Below is a small trained network, with its code and all its weights. Each question gives an input and a target symbol and asks what happens when units are switched off, that is, made to give their printed mean instead of their output.

import numpy as np


def w(rows, s, z=0):
    codes = np.array(rows[::2]) - 128.0
    scale = np.full(codes.shape[1], s)
    scale[-1] = z or s
    return codes * scale


def f(y):
    return np.maximum(y, 0)


def softmax(a):
    e = np.exp(a - a.max(-1, keepdims=True))
    return e / e.sum(-1, keepdims=True)


def log_softmax(a):
    a = a - a.max(-1, keepdims=True)
    return a - np.log(np.exp(a).sum(-1, keepdims=True))


def net(x, mask):
    ids = ['αγδζθλξπφ'.index(c) for c in x.split()]
    T = len(ids)
    res = E[ids] + P[:T]
    r = res
    for j in range(2):
        rows = slice(2 * j, 2 * j + 2)
        q, k, v = (r @ M[0][rows].T for M in (Q, K, V))
        z = softmax(np.where(np.tri(T) > 0, q @ k.T / 2**0.5, -1e9)) @ v
        o = O[0][rows]
        res = res + np.where(mask[j], z, o[:, -1]) @ o[:, :-1]
    y = f(res @ A[0][:, :-1].T + A[0][:, -1])
    res = res + np.where(mask[2:6], y, B[0][:, -1]) @ B[0][:, :-1]
    return log_softmax(res[-1] @ U[:, :-1].T + U[:, -1])


Q, K, V, O, A, B = {}, {}, {}, {}, {}, {}
E = w([
[31,139,125,129,210,65],'α',
[49,116,124,174,124,185],'γ',
[139,70,228,68,168,147],'δ',
[77,117,170,72,124,169],'ζ',
[126,66,149,204,65,178],'θ',
[68,171,203,76,61,158],'λ',
[106,7,162,115,136,209],'ξ',
[51,167,117,166,43,48],'π',
[67,70,85,75,89,98],'φ',
],0.013)
P = w([
[1,62,107,113,99,115],'0',
[150,138,122,75,98,181],'1',
[143,136,109,91,98,152],'2',
[154,126,95,104,105,134],'3',
[158,119,116,106,89,119],'4',
[135,118,115,124,82,101],'5',
[131,103,150,129,74,105],'6',
[129,88,152,126,81,87],'7',
[114,98,162,115,60,84],'8',
[124,77,162,122,61,66],'9',
[119,84,182,120,64,75],'10',
[117,84,193,112,62,73],'11',
],0.0081)
Q[0] = w([
[254,193,120,168,161,141],'head 1',
[124,160,142,126,127,163],'head 1',
[144,118,128,129,127,98],'head 2',
[104,108,155,133,122,114],'head 2',
],0.036)
K[0] = w([
[251,213,99,153,124,120],'head 1',
[175,118,94,137,135,125],'head 1',
[99,151,119,130,133,163],'head 2',
[105,84,155,114,105,87],'head 2',
],0.029)
V[0] = w([
[169,91,230,109,91,7],'head 1',
[175,53,99,177,32,127],'head 1',
[197,101,13,3,74,117],'head 2',
[153,60,138,148,173,188],'head 2',
],0.02)
O[0] = w([
[223,158,93,107,86,197,63],'head 1',
[191,79,64,186,133,76,103],'head 1',
[120,135,134,8,114,63,2],'head 2',
[133,67,211,116,116,124,3],'head 2',
],0.014,0.0014)
A[0] = w([
[155,106,137,169,146,26,108],'neuron 1',
[250,143,107,143,129,72,2],'neuron 2',
[86,54,51,37,132,152,144],'neuron 3',
[97,121,163,85,112,113,79],'neuron 4',
],0.012,0.0037)
B[0] = w([
[207,206,130,85,97,114,247],'neuron 1',
[70,85,177,76,182,255,201],'neuron 2',
[63,149,115,175,165,60,207],'neuron 3',
[176,103,197,132,125,97,207],'neuron 4',
],0.0089,0.014)
U = w([
[66,2,123,116,77,77,169],'α',
[102,132,144,230,188,33,33],'γ',
[73,84,80,40,99,55,107],'δ',
[122,202,111,164,149,84,253],'ζ',
[151,74,164,112,147,89,159],'θ',
[88,176,176,147,155,106,34],'λ',
[113,176,97,131,38,96,186],'ξ',
[159,104,130,196,81,50,117],'π',
[72,87,84,178,182,108,60],'φ',
],0.0056,0.007)

Each question gives the input, a string of symbols that net reads in full, and the target symbol t.
The units are the heads (2 rows each of Q, K, V and O) and the neurons (one row each of A and B). Each row of codes is followed by its name. A weight is (code - 128) times the scale printed after its matrix; where a second scale follows, it is the last column's (O, A, B and U).
mask holds one flag per unit, heads first, then neurons. A switched-off unit (its flag False) gives its mean, the last column of its rows in O or B, instead of its output. The means were averaged over made-up inputs and are rounded, as every weight is.
A unit's drop is (log p(t) with every unit on - log p(t) with that unit switched off) / (log p(t) with every unit on - log p(t) with every unit switched off).
The circuit of an input: a set's keep is (log p(t) with only the set's units on - log p(t) with every unit switched off) / (log p(t) with every unit on - log p(t) with every unit switched off). Starting from all 6 units, units are removed one at a time, each time the one whose removal leaves the highest keep (on an exact tie, the one counted first), for as long as the keep stays at least 0.8.
units of the circuit, in order: the units of the circuit, biggest drop first
top k neurons: the k neurons with the biggest drops, biggest first
which heads matter: for each layer, one digit per head in row order, 1 if its drop is at least 0.15 and else 0, layers parted by /
drop of u: that unit's drop, to one decimal
input γ θ ξ ξ φ γ α, target γ: which heads matter -> 10
input θ λ α ξ γ, target θ: top 2 neurons -> neuron 2; neuron 1
input θ α θ ξ λ, target θ: units of the circuit, in order -> neuron 2; head 1; neuron 1
input ζ φ λ ζ ξ α ξ ξ ζ, target α: units of the circuit, in order -> neuron 1; head 2
input ζ δ λ φ θ θ, target α: units of the circuit, in order -> neuron 1; head 2
input θ δ ξ α δ φ, target θ: units of the circuit, in order -> neuron 2; head 1; neuron 1
input φ ξ ζ, target δ: units of the circuit, in order -> head 2
input ζ α γ λ γ θ θ δ ζ ξ θ λ, target α: which heads matter -> 01
input ξ ζ φ δ α γ ξ λ λ ξ, target π: which heads matter -> 10
input θ θ ξ λ ξ δ, target θ: top 2 neurons -> neuron 2; neuron 1
input ξ ξ λ, target θ: top 2 neurons -> neuron 3; neuron 1
input π λ γ ξ ξ θ λ γ γ α θ, target φ: top 3 neurons -> neuron 2; neuron 1; neuron 4
input θ δ π π θ λ θ ξ ξ ζ α γ, target θ: units of the circuit, in order -> head 1; neuron 2; neuron 3
input γ γ ξ π ζ φ λ π ζ, target γ: top 3 neurons -> neuron 3; neuron 2; neuron 4
input θ θ φ δ θ δ θ ξ λ α, target θ: top 3 neurons -> neuron 2; neuron 1; neuron 3
input π α δ λ λ α α θ γ π π γ, target φ: top 3 neurons -> neuron 1; neuron 2; neuron 4
input α δ α θ λ λ λ α θ π ζ, target λ: top neuron -> neuron 1
input ξ α ζ λ λ α ζ θ ζ γ, target π: top 2 neurons -> neuron 2; neuron 1
input θ π θ, target θ: top 2 neurons -> neuron 2; neuron 1
input γ π δ α α γ π λ θ α γ, target γ: units of the circuit, in order -> head 1
input ξ ζ α λ φ δ γ φ φ ξ, target δ: drop of neuron 1 -> 0.2
